Below is a small trained network, with its code and all its weights. Each question gives an input and a target symbol and asks what happens when units are switched off, that is, made to give their printed mean instead of their output.

import numpy as np


def w(rows, s, z=0):
    codes = np.array(rows[::2]) - 128.0
    scale = np.full(codes.shape[1], s)
    scale[-1] = z or s
    return codes * scale


def norm(h):
    return h / np.sqrt((h * h).mean(-1, keepdims=True) + 1e-5)


def f(y):
    return np.maximum(y, 0)


def softmax(a):
    e = np.exp(a - a.max(-1, keepdims=True))
    return e / e.sum(-1, keepdims=True)


def log_softmax(a):
    a = a - a.max(-1, keepdims=True)
    return a - np.log(np.exp(a).sum(-1, keepdims=True))


def net(x, mask):
    ids = ['αδεζηθλξστφψω'.index(c) for c in x.split()]
    T = len(ids)
    res = E[ids] + P[:T]
    q, k, v = (norm(res) @ M[0].T for M in (Q, K, V))
    z = softmax(np.where(np.tri(T) > 0, q @ k.T / 3**0.5, -1e9)) @ v
    res = res + np.where(mask[0], z, O[0][:, -1]) @ O[0][:, :-1]
    y = f(norm(res) @ A[0][:, :-1].T + A[0][:, -1])
    res = res + np.where(mask[1:9], y, B[0][:, -1]) @ B[0][:, :-1]
    return log_softmax(norm(res)[-1] @ U[:, :-1].T + U[:, -1])


Q, K, V, O, A, B = {}, {}, {}, {}, {}, {}
E = w([
[147,151,163],'α',
[106,137,127],'δ',
[111,134,117],'ε',
[145,152,160],'ζ',
[145,152,156],'η',
[125,138,125],'θ',
[105,138,133],'λ',
[104,140,133],'ξ',
[110,148,156],'σ',
[77,109,143],'τ',
[174,124,140],'φ',
[185,117,128],'ψ',
[8,64,128],'ω',
],0.013)
P = w([
[120,116,32],'0',
[150,110,177],'1',
[50,34,245],'2',
[136,202,77],'3',
[153,111,177],'4',
[47,15,254],'5',
[136,195,84],'6',
[152,112,179],'7',
[38,12,241],'8',
[140,191,88],'9',
[152,115,184],'10',
],0.0085)
Q[0] = w([
[116,150,124],'h0',
[173,188,132],'h0',
[81,106,8],'h0',
],0.014)
K[0] = w([
[100,140,142],'h0',
[77,105,122],'h0',
[114,187,248],'h0',
],0.013)
V[0] = w([
[101,51,111],'h0',
[227,13,96],'h0',
[143,253,73],'h0',
],0.0058)
O[0] = w([
[76,77,156,150],'h0',
[178,1,240,131],'h0',
[151,246,214,250],'h0',
],0.0053,0.002)
A[0] = w([
[147,78,80,120],'n0',
[208,143,72,2],'n1',
[139,129,187,163],'n2',
[126,197,37,148],'n3',
[205,77,132,181],'n4',
[176,229,120,22],'n5',
[164,169,181,72],'n6',
[2,138,141,88],'n7',
],0.0097,0.0056)
B[0] = w([
[207,134,199,140],'n0',
[33,4,137,140],'n1',
[113,84,2,255],'n2',
[194,74,161,236],'n3',
[1,177,139,199],'n4',
[54,129,235,183],'n5',
[216,99,100,187],'n6',
[21,216,64,210],'n7',
],0.0066,0.0048)
U = w([
[158,171,145,83],'α',
[157,140,76,89],'δ',
[172,111,72,153],'ε',
[156,167,147,63],'ζ',
[159,174,151,110],'η',
[193,109,93,254],'θ',
[143,161,86,150],'λ',
[139,182,82,229],'ξ',
[69,248,195,32],'σ',
[107,139,86,216],'τ',
[100,104,185,29],'φ',
[113,37,145,136],'ψ',
[97,123,101,139],'ω',
],0.014,0.003)

Each question gives the input, a string of symbols that net reads in full, and the target symbol t.
The units are the heads (3 rows each of Q, K, V and O) and the neurons (one row each of A and B). Each row of codes is followed by its name. A weight is (code - 128) times the scale printed after its matrix; where a second scale follows, it is the last column's (O, A, B and U).
mask holds one flag per unit, heads first, then neurons. A switched-off unit (its flag False) gives its mean, the last column of its rows in O or B, instead of its output. The means were averaged over made-up inputs and are rounded, as every weight is.
A unit's drop is (log p(t) with every unit on - log p(t) with that unit switched off) / (log p(t) with every unit on - log p(t) with every unit switched off).
The circuit of an input: a set's keep is (log p(t) with only the set's units on - log p(t) with every unit switched off) / (log p(t) with every unit on - log p(t) with every unit switched off). Starting from all 9 units, units are removed one at a time, each time the one whose removal leaves the highest keep (on an exact tie, the one counted first), for as long as the keep stays at least 0.8.
circuit, biggest first: the units of the circuit, biggest drop first
top k neurons: the k neurons with the biggest drops, biggest first
drop when u is switched off: that unit's drop, to one decimal
input σ λ ψ α ε, target σ: circuit, biggest first	h0; n5
input ψ η η ψ ε φ η ξ ξ α ε, target ψ: top 2 neurons	n7; n2
input σ ω ξ φ φ, target σ: top 3 neurons	n4; n5; n3
input ψ φ σ σ ψ η α θ α θ φ, target ψ: top 2 neurons	n4; n2
input σ ω τ σ σ ζ, target σ: top neuron	n7
input σ ψ τ ε ψ, target σ: top 2 neurons	n4; n5
input ψ δ ψ θ σ τ φ λ, target ψ: top 3 neurons	n7; n2; n5
input ψ σ θ σ α, target ψ: top 2 neurons	n2; n4
input σ θ σ θ ψ η δ φ, target σ: top 3 neurons	n5; n4; n3
input ψ σ η ε σ ψ ψ φ, target ψ: drop when n4 is switched off	0.5
input δ δ λ θ, target θ: drop when n4 is switched off	0.1
input ψ φ η ψ σ φ ξ η σ σ λ, target ψ: drop when n7 is switched off	0.2
input ψ τ λ α σ ε σ δ, target ψ: drop when h0 is switched off	1.5
input ψ ω ε ε ξ α λ θ, target ψ: top neuron	n7
